Here is a tiny trained network, its code and every weight. The questions are about switching its units off for an input and a target symbol, where a switched-off unit gives its printed mean instead of its output.

import numpy as np


def w(rows, s, z=0):
    codes = np.array(rows[::2]) - 128.0
    scale = np.full(codes.shape[1], s)
    scale[-1] = z or s
    return codes * scale


def norm(h):
    return h / np.sqrt((h * h).mean(-1, keepdims=True) + 1e-5)


def f(y):
    return y / 2 * (1 + np.tanh(0.7978845608 * (y + 0.044715 * y**3)))


def softmax(a):
    e = np.exp(a - a.max(-1, keepdims=True))
    return e / e.sum(-1, keepdims=True)


def log_softmax(a):
    a = a - a.max(-1, keepdims=True)
    return a - np.log(np.exp(a).sum(-1, keepdims=True))


def net(x, mask):
    ids = ['ΠΦαβγεηλμξσ'.index(c) for c in x.split()]
    T = len(ids)
    res = E[ids] + P[:T]
    q, k, v = (norm(res) @ M[0].T for M in (Q, K, V))
    z = softmax(np.where(np.tri(T) > 0, q @ k.T / 4**0.5, -1e9)) @ v
    res = res + np.where(mask[0], z, O[0][:, -1]) @ O[0][:, :-1]
    y = f(norm(res) @ A[0][:, :-1].T + A[0][:, -1])
    res = res + np.where(mask[1:13], y, B[0][:, -1]) @ B[0][:, :-1]
    return log_softmax(norm(res)[-1] @ U[:, :-1].T + U[:, -1])


Q, K, V, O, A, B = {}, {}, {}, {}, {}, {}
E = w([
[82,139,197,102,93,196],'Π',
[124,147,229,63,141,225],'Φ',
[57,110,236,103,130,165],'α',
[90,137,206,74,115,181],'β',
[109,149,191,99,90,183],'γ',
[90,95,193,83,202,213],'ε',
[103,130,173,126,99,250],'η',
[129,60,97,240,196,189],'λ',
[161,151,121,147,77,173],'μ',
[166,164,135,47,103,68],'ξ',
[242,162,103,116,149,194],'σ',
],0.0024)
P = w([
[147,195,71,184,179,37],'0',
[207,146,223,195,161,112],'1',
[91,213,217,94,36,235],'2',
[197,68,253,128,97,164],'3',
[189,146,176,174,190,110],'4',
[75,186,136,79,65,199],'5',
[179,52,206,94,78,173],'6',
[167,125,172,164,180,102],'7',
[64,167,55,67,100,160],'8',
[158,54,130,78,72,151],'9',
[157,112,157,170,175,108],'10',
[52,158,43,65,124,162],'11',
],0.0026)
Q[0] = w([
[53,249,168,133,189,147],'head 0',
[148,94,77,118,13,116],'head 0',
[196,149,140,163,176,100],'head 0',
[151,21,184,79,108,144],'head 0',
],0.012)
K[0] = w([
[129,1,106,39,122,202],'head 0',
[126,177,209,192,188,80],'head 0',
[240,145,81,116,56,131],'head 0',
[81,156,42,138,151,50],'head 0',
],0.0094)
V[0] = w([
[2,78,160,215,118,95],'head 0',
[116,149,152,92,87,60],'head 0',
[187,119,89,166,58,106],'head 0',
[131,60,124,102,187,112],'head 0',
],0.0072)
O[0] = w([
[29,48,132,138,112,19,66],'head 0',
[200,174,127,125,126,2,109],'head 0',
[91,229,86,189,183,124,6],'head 0',
[109,119,204,69,170,129,22],'head 0',
],0.0064,0.0026)
A[0] = w([
[88,220,108,171,108,206,116],'neuron 0',
[54,142,170,34,62,148,120],'neuron 1',
[2,77,76,114,8,46,2],'neuron 2',
[119,28,126,226,160,199,37],'neuron 3',
[209,193,57,155,137,166,167],'neuron 4',
[124,70,175,183,250,104,166],'neuron 5',
[45,101,40,112,74,174,36],'neuron 6',
[133,122,220,108,115,173,157],'neuron 7',
[181,164,102,161,252,109,156],'neuron 8',
[76,112,59,66,108,184,140],'neuron 9',
[159,188,148,134,52,141,112],'neuron 10',
[26,233,83,51,76,88,159],'neuron 11',
],0.0067,0.0048)
B[0] = w([
[163,48,35,89,140,77,193],'neuron 0',
[93,173,103,114,194,152,228],'neuron 1',
[105,158,106,177,165,193,171],'neuron 2',
[119,130,185,142,251,128,162],'neuron 3',
[89,161,178,157,110,125,254],'neuron 4',
[78,185,98,83,49,169,139],'neuron 5',
[190,102,219,116,129,72,146],'neuron 6',
[139,105,126,142,120,81,254],'neuron 7',
[90,85,127,45,160,97,171],'neuron 8',
[171,176,150,166,116,131,196],'neuron 9',
[95,148,115,125,177,104,182],'neuron 10',
[164,60,254,201,126,187,127],'neuron 11',
],0.007,0.0044)
U = w([
[112,111,69,232,78,161,122],'Π',
[206,171,127,155,48,193,197],'Φ',
[34,59,136,151,65,84,179],'α',
[194,74,122,91,47,42,158],'β',
[94,186,174,197,59,50,95],'γ',
[121,83,175,4,91,177,91],'ε',
[169,83,182,190,218,113,116],'η',
[14,154,146,155,199,194,128],'λ',
[85,115,10,130,176,74,252],'μ',
[119,225,136,42,172,27,14],'ξ',
[193,202,54,75,164,210,100],'σ',
],0.012,0.0025)

Each question gives the input, a string of symbols that net reads in full, and the target symbol t.
The units are the heads (4 rows each of Q, K, V and O) and the neurons (one row each of A and B). Each row of codes is followed by its name. A weight is (code - 128) times the scale printed after its matrix; where a second scale follows, it is the last column's (O, A, B and U).
mask holds one flag per unit, heads first, then neurons. A switched-off unit (its flag False) gives its mean, the last column of its rows in O or B, instead of its output. The means were averaged over made-up inputs and are rounded, as every weight is.
A unit's drop is (log p(t) with every unit on - log p(t) with that unit switched off) / (log p(t) with every unit on - log p(t) with every unit switched off).
The circuit of an input: a set's keep is (log p(t) with only the set's units on - log p(t) with every unit switched off) / (log p(t) with every unit on - log p(t) with every unit switched off). Starting from the 12 units with the biggest drops (on a tie, the unit counted first), units are removed one at a time, each time the one whose removal leaves the highest keep (on an exact tie, the one counted first), for as long as the keep stays at least 0.8.
units of the circuit, in order: the units of the circuit, biggest drop first
unit that matters most: the unit with the biggest drop
k most important neurons: the k neurons with the biggest drops, biggest first
drop of u: that unit's drop, to one decimal
input η α Π λ ξ ε λ α η β μ, target μ: units of the circuit, in order	(head 0; neuron 0)
input η μ λ ξ ε, target ξ: units of the circuit, in order	(head 0; neuron 8)
input β Φ β μ ξ η σ β, target σ: units of the circuit, in order	(head 0)
input ξ ξ α μ, target ξ: units of the circuit, in order	(head 0; neuron 8)
input λ ξ ε ε ξ γ η α μ, target λ: 3 most important neurons	(neuron 2; neuron 1; neuron 0)
input γ η μ μ Π ξ μ, target γ: units of the circuit, in order	(head 0; neuron 4)
input ξ β β Π α η Π μ β λ, target ξ: 2 most important neurons	(neuron 8; neuron 4)
input α μ Φ λ μ Π ε β Π, target ε: 2 most important neurons	(neuron 4; neuron 3)
input γ β γ λ α γ γ γ ξ Π η, target ξ: 2 most important neurons	(neuron 8; neuron 4)
input λ Π μ α Π β λ, target λ: 2 most important neurons	(neuron 5; neuron 3)
input λ η ξ β ε λ ε α, target λ: 2 most important neurons	(neuron 3; neuron 5)
input Π β β Φ α, target β: units of the circuit, in order	(neuron 1; neuron 7)
input λ β λ Π β β ξ β η ε β Π, target ε: 3 most important neurons	(neuron 2; neuron 4; neuron 3)
input Φ η γ Φ β β λ β Π, target η: units of the circuit, in order	(neuron 11)
input α Φ λ ε ξ μ ε μ, target μ: units of the circuit, in order	(head 0; neuron 0; neuron 8)
input ξ ε λ γ β Π α λ, target λ: units of the circuit, in order	(neuron 3; neuron 5)
input β ε σ μ β γ Φ β β Φ β, target β: units of the circuit, in order	(head 0; neuron 7)
input β ξ γ Φ Φ η β σ η, target Φ: 2 most important neurons	(neuron 9; neuron 8)
input α β λ, target η: 2 most important neurons	(neuron 6; neuron 3)
input η η α Π β, target β: 3 most important neurons	(neuron 4; neuron 2; neuron 7)
input β ξ ξ β η Φ, target σ: unit that matters most	neuron 1
input σ α α α β Φ ξ Φ λ ε α ξ, target λ: 3 most important neurons	(neuron 2; neuron 1; neuron 0)
input λ Π γ α α, target γ: 2 most important neurons	(neuron 0; neuron 8)
input Φ β α α ε β α μ ε β, target Φ: 2 most important neurons	(neuron 8; neuron 0)
input η λ β Π α σ λ μ ξ η β, target ξ: 2 most important neurons	(neuron 4; neuron 8)
input ε Φ γ α ε β ξ α, target ξ: drop of head 0	1.0
input α α ξ ε ξ ξ α σ Π λ, target α: drop of neuron 5	0.0
input λ η α β, target λ: drop of head 0	2.1
input β α ε β α, target ε: drop of neuron 9	0.2
